Rows lie near named flat spaces through zero. A row that begins with a name and a colon came from that space; any other row is followed by the name of its block's space that it lies nearest.
qghq: [  32 -125  337 -247  196  -38   62  -98    7 -158  -15 -134 -209  -56
 -236 -136  322  -14 -263  207 -167  254  -77   98  144  103  -10]
ngqq: [ 122 -181  322   35   92   -6  -90 -137  111   31  -42   36  -18 -143
 -193  -34  122  171 -239 -111  116   76  121   86  -30  143  -33]
qghq: [ 262 -207  198  -57  234   82  112  -47  -46  -49   64  -70   -3 -205
  -48   70   80   54 -231  128 -257  139   15   88  -93  -69  123]
qghq: [  54   95 -302  258  156 -250   23  -36  -98   65 -350    4  -85  153
   73  234   90  -24  118 -222  -16  -75 -122 -246 -133 -259 -144]
rnhm: [ -14  118   93  -44 -230 -165 -145  -52  165  -20   -6 -104  -17 -157
  -22 -231   59 -108   -9    7  193    7  224  108   79  115  -38]
gtct: [ -26  139  333 -352  -23   54  -82  -69  149    1  133   -3   -7 -228
  199  -99    9 -123  139  123   61 -143   11   48  102  159   85]
rnhm: [-225  106  -68 -324  -37  273  -46  147    5   51  159   99  113  174
  219  -33 -262  -33  304   14  -89 -134  -57   15   23   74  138]
qghq: [ -34   36  139 -240  244   44    0   79  120  -40   83  -12   88  141
   89   -1   82  -27   46  109 -203  132   98   60   12    4   69]
dcgq: [-116   50 -182  -53  255  136 -113  168   77  103 -107   85  199  375
  122  140 -139   74  220 -247 -184  -22   82  -68 -179  -61   92]
ngqq: [ 172 -164  180   94  267  -48  -72  -16  204   53 -143 -118  140   26
 -227   31  237  101 -236 -165 -172  110   99   56 -227  -98  100]
ngqq: [   0  163 -221   28  -60 -242 -153   26  -50   52 -287  -38 -104  199
  143  -16   46 -223  201 -133 -126  -48   43  -38 -117 -165 -121]
ngqq: [ 247   85  119 -126  386 -157 -186    6  212  -10 -189 -134   90  -71
  196   40   98  -90   22 -104 -258  174  459   73 -183  -42   93]
gtct: [-132  -14 -379  224   10  164   19  230    7  122  -16   33  287  388
  -41  145 -156   67  129 -200 -150 -117 -130  -96 -227 -212  127]
ngqq: [  34  109   49 -211   17  -89 -156  -33  -88   -7  -59  136 -163   31
  313  -34 -112 -123  193   26  -44   69  259   86   53  104 -152]
bnpz: [  70  -44 -165   23  245   53   87   12 -212   12 -141   66  -87  110
  117  233  -64   26   79  -60 -216   -9 -158 -138  -98 -141   -7]
dcgq: [ 215  -52   60  112  139 -225  145 -133  -55  -32  -40    4 -104 -181
   45  116  157   44 -131   93   41  117   48  -37   19 -142 -138]
ngqq: [ 132  -37  151  -74  149   13  -18  -11    0   23   59   96   26  -24
  170   85  -14   -7   17   57 -119   45  122   63  -60  -18  -12]
bnpz: [ 116   18   -8  -89 -172  -52   66  -22  -27   -7   81 -122  -18 -233
   79  -97   -2 -141    0  152  -75  -55  -30   77  -27 -136   76]
gtct: [  62  212 -183 -200  253   91   20   72   36    5  -48 -106  117 -153
  373  164 -200  -89  292  -50 -171 -131   64 -152  -95  -98  244]
gtct: [ 169  135 -189  193  206 -130  -42   51   -8  -46 -210 -141   32  -16
  133  171   35 -167   54  -68 -204    4  105 -123 -147 -129   65]
dcgq: [ 200  -21   60   67    7    7   54   19  -72  -71  136  -21   16 -165
  127   51  -31 -122  -72  208 -150   60  107   80  -22  -27   40]
gtct: [ -89  -28 -170  236 -339  -44    7  -16  -59   44  -65  -49  -38   15
 -227  -89   11  -12  -59  -90  171 -146 -219  -43  -10  -52  -47]
bnpz: [  78  -76 -412  431 -123 -210  137   76 -211    0 -172  -89  -47  241
 -174   84  128  -95 -112   -5 -184   57 -196  -65 -155 -375 -120]
bnpz: [ 120  -24  252 -257  626   12  227  -68   12  -80 -109 -138  -79  -32
   25  260  365  -29  -54  147 -398   33 -391 -200  -40 -196  149]
rnhm: [-247   42  294 -354   45    8   21   -9  277   84  187  109  122  167
    0 -117  155  125  102   55  162  -16  -60   52  128   30  -38]
ngqq: [ -64   -9   -1 -152  -51   15 -138  -25 -137  103  -47  279 -125  190
  217    4 -184   39  203 -105   38  -16  104   63    1   69 -196]
gtct: [-154  215 -339 -208  540   43  103  132 -104  -24 -272  -33  -33  378
  261  315    1  -63  363 -106 -367  -36 -268 -336  -62 -213   89]
dcgq: [ -94 -202 -153  142   87  315  175   74 -347 -127   70   98 -127  176
 -201  144 -144  135 -146   89 -135  101 -292  -82  101  130   13]
bnpz: [ 136   50 -230  263 -103 -158   49   12  -50   35  -53  -39   49  -73
   91   86  -36  -70   24  -23   19  -55   49  -51 -107 -207  -38]
dcgq: [-159  214 -102 -128 -203  132  -24   92  125  -44   21 -300   97 -145
  -50 -147  -21 -238  136   35  -47 -273 -259  -89   13   22  314]
qghq: [-249  207  302 -485  250  182  -66  122  181  -83  269  136  100  221
  291  -24  -25  -78  258  231  -87   74  130   53  223  274   52]
gtct: [-205  269  -19  -28  152   -5  -98    9   58  -62 -189  -42  -71  123
   56   97   75 -135  207  -96   62 -162 -185 -254  111  166   12]
ngqq: [ 170  -11 -165  310 -237 -234   16  -34 -183  -52  -31   14 -133  -74
   30  -18  -11 -123  -98  102   48  103  158   70   11  -80 -205]
bnpz: [  65  -85  -66  189  176  153  150   54 -220  -93   19   18  -45   69
  -43  230   -1  -28  -90  117 -226    6 -261 -122  -18  -28   51]
rnhm: [   1   37  398 -287  376  146 -128    0  310   26  -38 -104  157  -27
  -13   34  186  -13   15  -81 -185  -82  -44  -27 -100  103  252]
dcgq: [-174   43  -48  -58 -286   56 -103   71  -19  -20  138   92   -8  121
    9 -192 -162  -29   70   52  134   46  157  139  132  185  -81]
bnpz: [  67   19   62   45  -88  -98  -86  -85 -135  -45  -43  109 -194  -65
   97  -16  -42  -70   -1   45   89   53  135   46   93  141 -185]
rnhm: [  18   25   19 -100  216 -175   80  -28  143   56  -44   -1   68   69
   66   54  156   99   37  -31    6   90   71  -33  -33 -195  -56]
rnhm: [ 373 -223  147  385    5 -317  134 -256 -178  -82  -59   55 -254 -343
 -138   84  192  120 -409  111  198  243  162   48   68  -28 -303]
qghq: [-107  279 -158 -132  401    9 -246  115   41   58 -353   46   21  374
  329  228  -61 -164  417 -290 -268 -129   30 -218 -158   -1   44]
dcgq: [-139   -8 -114   -7 -157  -49  -48    6  -39  -39  -45   -2  -98  112
 -139 -164  -27   47  -33  -41  127  121   90   60  113  104 -109]
bnpz: [ -34   59 -612  366 -176 -150  -54  103 -440  -49 -270  119 -247  369
   98   96 -228 -135  139 -102  -94  108   72  -74  -20  -83 -287]
rnhm: [-181    2  164 -223   57  145  161   -8   81  -57  176  -47   20  -34
 -119  -44  104   73  -27  156   62  -39 -281  -59  174   70  105]
dcgq: [-228  155 -197  -33 -127   47   -5   53  -25  -18   15   32  -12   92
   56  -32 -146   -4  184  -35  177  -84  -50  -99  138  101  -22]
qghq: [-437  509 -378  103 -139  -82 -321   95   45   55 -493  -87  -91  403
   75   49   -1 -354  521 -397  111 -487 -390 -412   -5   99  -13]
gtct: [  -4 -190 -185   32  223  140  137   85 -172   70  -69   85   29  302
  -65  188  -30  149  -10  -88 -284   42 -239  -67 -169 -234   29]
gtct: [ -32 -100  -32  335 -396   62  -88  -20   95   29  110   -6  125 -182
 -289 -165 -143  159 -208 -135  406  -46  169   93   34  209    7]
rnhm: [ -34  -40 -292   59 -203   -5   69   20 -255  -15   28  105 -128   48
   65  -30 -228   45   50   30   69   78   58   36   73  -24 -138]
dcgq: [ -51  164  -25 -213  214  164 -211  129  173  130  -77   38  227  147
  301  103 -184  -60  335 -229 -182 -184  124  -50 -205    2  202]
gtct: [  43   50  375 -253  532   11 -159  -30  240    5 -241 -110   24  109
  -14  106  325  -76   14 -126 -315  -13  -81  -84 -137   37  149]
bnpz: [ -96  122  328 -136   44  -42  -62  -15  341  -40  115 -107  135  -75
  -79 -124  226  -45  -40   84  132  -14   57   29  112  148   81]
qghq: [ -65 -185 -324  261 -172  203  194  132  -38   10  180  -66  224   19
 -281  -17 -185  238 -176  -36   75   40  -65   14  -49  -99  154]
rnhm: [-135   24  -99 -274  185  208 -107  143   95   33  -96 -105  123  209
  -11  -48  -91   10  138 -167 -268   -4    1    5 -128    2  237]
ngqq: [ 348   86   40  320   57 -237   90  -13   28   -4   68  -34  118 -213
  252  220  127 -214  -33  190 -108  -54   95  -34 -141 -260  -25]
rnhm: [ 151  123   95  -45  174  -32 -141   -4   93   51  -79   15   76  -89
  280  123  -39 -120  152  -76 -109  -99  170  -28 -137  -10   65]
ngqq: [ 136  -33  223  -22  153  -70  -52  -76  157  -72  -79 -186   -6 -204
 -151  -64  202  -14 -202    0  -44  105  118   42  -16   75   93]
dcgq: [  -5  -53  281 -403  205  115 -123  -99  103   93 -130   -5  -57  -68
   19  -45   47   68   68 -164  -98  -92  -82   15  -81   65  117]
qghq: [ 193  -84   75   -3  307 -178   73 -105 -240  -12  -58  295 -222  107
  284  237   21   76   18   90  -86  235  172    5   35  -71 -330]
ngqq: [-197  226  191 -208  -98  -89 -181  -58   56   54  -57  158 -130  144
  204  -49   59 -173  285  -12  147 -196  -98  -52  126  150 -170]
dcgq: [-104  353  134 -594   -7   45 -170  -38  181   45   30  -35   -1 -264
  485 -120 -192 -186  455   -4   81 -246  137  -20   91  145  154]
gtct: [ 112  -83  -12 -148   65   11   90   -5  -50   27   56   -5    7  -74
   97    4  -42   37   -3   66 -143   68   44   75  -67 -152   43]
qghq: [  15   94  -62  136  -67   55   -4   30  -94   16  -18   18    0   -8
  114  134  -49 -169  119   20  -65 -231 -228 -123  -57  -39   42]
qghq: [ -96  -46  232 -263 -261  210 -109   40  181    8  349   48  156 -155
   -5 -294 -205   86  -28   99  182   50  309  281  120  283  109]
qghq: [ 430 -122  520 -214  167 -388   51 -271  242    0  -39 -217  -85 -504
  -34 -140  468  -37 -314  169  -68  189  214  201  -76 -210  -24]
bnpz: [ 211  -84  228  178   15 -185   91 -130   45  -24   19  -55  -39 -217
 -106   39  265  -25 -235  126   45   31  -50   15  -10  -92  -71]
rnhm: [ -76   23 -273   11  191 -187   89  -41 -110   64 -256   87 -126  246
   50  143   47  139  128 -182   37   60  -88 -174  -15 -212 -195]
rnhm: [   2   -1 -184  133 -303 -232  -93  -70 -140   28  -97  121 -181   35
   29 -132 -106   17   16  -77  240  105  252   99   69   23 -298]
gtct: [  17  266 -152   84 -138  -67  -76   92   68    2   22  -80  121  -68
  262   29  -96 -267  226   42  -16 -186   75  -59  -49  -56   82]
ngqq: [ 109  -61  118  -49  150   21   12  -17   49  -22   -7  -72   26  -87
  -34   19   76   11  -96   22 -124   61   35   31  -57  -18   86]
bnpz: [-342   17 -579  122  186  182  -57  250 -316  -10 -290  160  -84  793
  -51  182 -215   56  236 -269 -272   87 -181 -190  -53   -7  -98]
dcgq: [-207  106  -84 -123 -222   43  -10   83   -7  -16  190  106   23  128
  114 -129 -158  -27  159  113  140   15   90   74  166  106  -75]
bnpz: [ 152  -86  -51  127    0  184   78  -24 -145  -35  140   74   23 -293
  102  127 -284  119  -61   30   86  -15  109  -13   16  114   77]
[-107  -27   65 -167 -267   -8  -99  -29  134   -3  100  -45    7 -111
 -133 -321  -70   93  -69  -20  241  105  261  199  123  179  -10] -> bnpz
[-276   32  110 -488  -63  150   93   59  147   10  305   49   97   72
   54 -211  -72  121  134  162   99   56    7  120  199   70   66] -> rnhm
[-333  -86 -480  215 -335  397  -62  265 -289   22  181  298   94  468
  -41  -13 -567  163  144 -118   93   13   59   55   59  227  -54] -> qghq
[ 107 -120  -37  252   17 -128  273    8  -90  -48  170   47   31   45
  -69  118  155   55 -191  246  -22  152  -88    5   37 -223 -131] -> dcgq
[ 133 -175  216 -255  468  109  235  -85 -289 -142  -92  -49 -308    8
  -47  195  254  -53 -144  245 -491  121 -466 -100   26  -99   46] -> bnpz
[ -73 -193 -129   40   75  240    5   99 -167   25  -44   75    1  281
 -164   59 -111  120  -56 -110 -212   47 -154    9 -104    0   53] -> rnhm
[ -32  169 -271  169 -172    5 -147  146   16  144  -43   78  189  185
  253   90 -210 -161  298 -159  -46 -250   42  -49 -202 -139   29] -> qghq
[ 50  27  61 -93 153  16  43  16  88   1  41 -48  88 -55  79  51  37  -2
  24  39 -87   3  21 -15 -38 -63  95] -> rnhm
[-225   70  164 -270   57  147  -47   65   65   22  131  147   38  241
   99  -20  -15   -9  175   65  -22  -51  -96   12  100  128   -8] -> ngqq
[  58  -55  204 -256  320  -36  107  -95 -188  -96  -25  121 -270   57
  134  110  132   -6   -8  197 -191  182  -88  -14  131   22 -152] -> gtct
[ 277  111  225 -233  181 -130   96 -144   46  -10   17 -107  -56 -446
  326   97  107 -161   77  178 -108 -106  -18  -46  -32 -155   95] -> bnpz
[ 134  -82  112  140   69  -34  -52   23  171  -27  -53 -207  126  -65
 -237  -55  197  -37 -234  -31 -142   73   69   71 -141  -41  144] -> rnhm
[-202  339 -282  120 -151   41 -221  152  206   95 -105  -67  249  109
  164   22 -198 -154  356 -272  143 -334   46 -169  -98   47  154] -> dcgq
[-253  111 -451  269 -294   41 -154  154 -179   55 -191   77  -34  423
  -49    1 -196 -118  213 -225   19 -167 -154 -108  -57   11  -94] -> qghq
[ -59   86  171  -85  393  -95 -122   -7  197  -86 -178  -57  -11  165
  -70   30  227   29  -38  -91  -45  194  181  -55   59  160  -27] -> gtct
[ 350   -6  104   68  164 -353  260 -152   -9 -105  -77 -283 -128 -367
  -13   73  413 -173 -225  274 -186   93 -142  -55  -36 -358    3] -> bnpz
[-113  -40  155  -68  378  148   12  -29 -136  -37 -157  137 -169  273
  -50  233  130   40   32  -50 -165  -37 -369 -199   43  116  -51] -> gtct
[  11  244 -189  357 -531 -353 -144   45  186   25   46 -102  140  -88
   51 -206   11 -244   54   23  315  -80  321   95    8  -59 -129] -> bnpz
[  88   56   89 -127  -59 -167   91 -132  -58   -7  151  166 -117 -232
  294    1  -79   47   79  171  246   74  218   53  177   15 -209] -> rnhm
[-212  147 -432   45   21  156  -28  235   19   81  -50   -5  232  344
  112  102 -231  -14  295 -191 -120 -144  -69 -137 -137 -130  152] -> bnpz
[ 119 -130 -299  526  -19  161  -12  121 -116   76  -91   10  189  101
 -132  233 -168   57  -91 -228 -115 -136  -98 -105 -283 -117  120] -> gtct
[ -92   59 -430  222   35  -56  122  103 -201 -123  -41   26  -64  204
   14   96 -135   48   29   30   30  200  100 -103  122  -13 -127] -> dcgq
[ -77  157 -368  466 -116 -296   92   68  -18  119 -150   63   93  337
   38  215  145  -97  159 -104   96 -196 -264 -240 -118 -381 -203] -> rnhm
[ 118   39    3   38  119  -49   -6  -54  -57  -39 -133  -72  -90 -126
   53   90   45  -82   -6  -16  -83  -32  -41  -84  -37  -17   27] -> gtct
[-165   76 -282  203  -51  -59  107   76 -174   -2   16  191  -41  324
   86  149  -71   19  143   31   96   -1 -124 -135   96  -75 -216] -> qghq
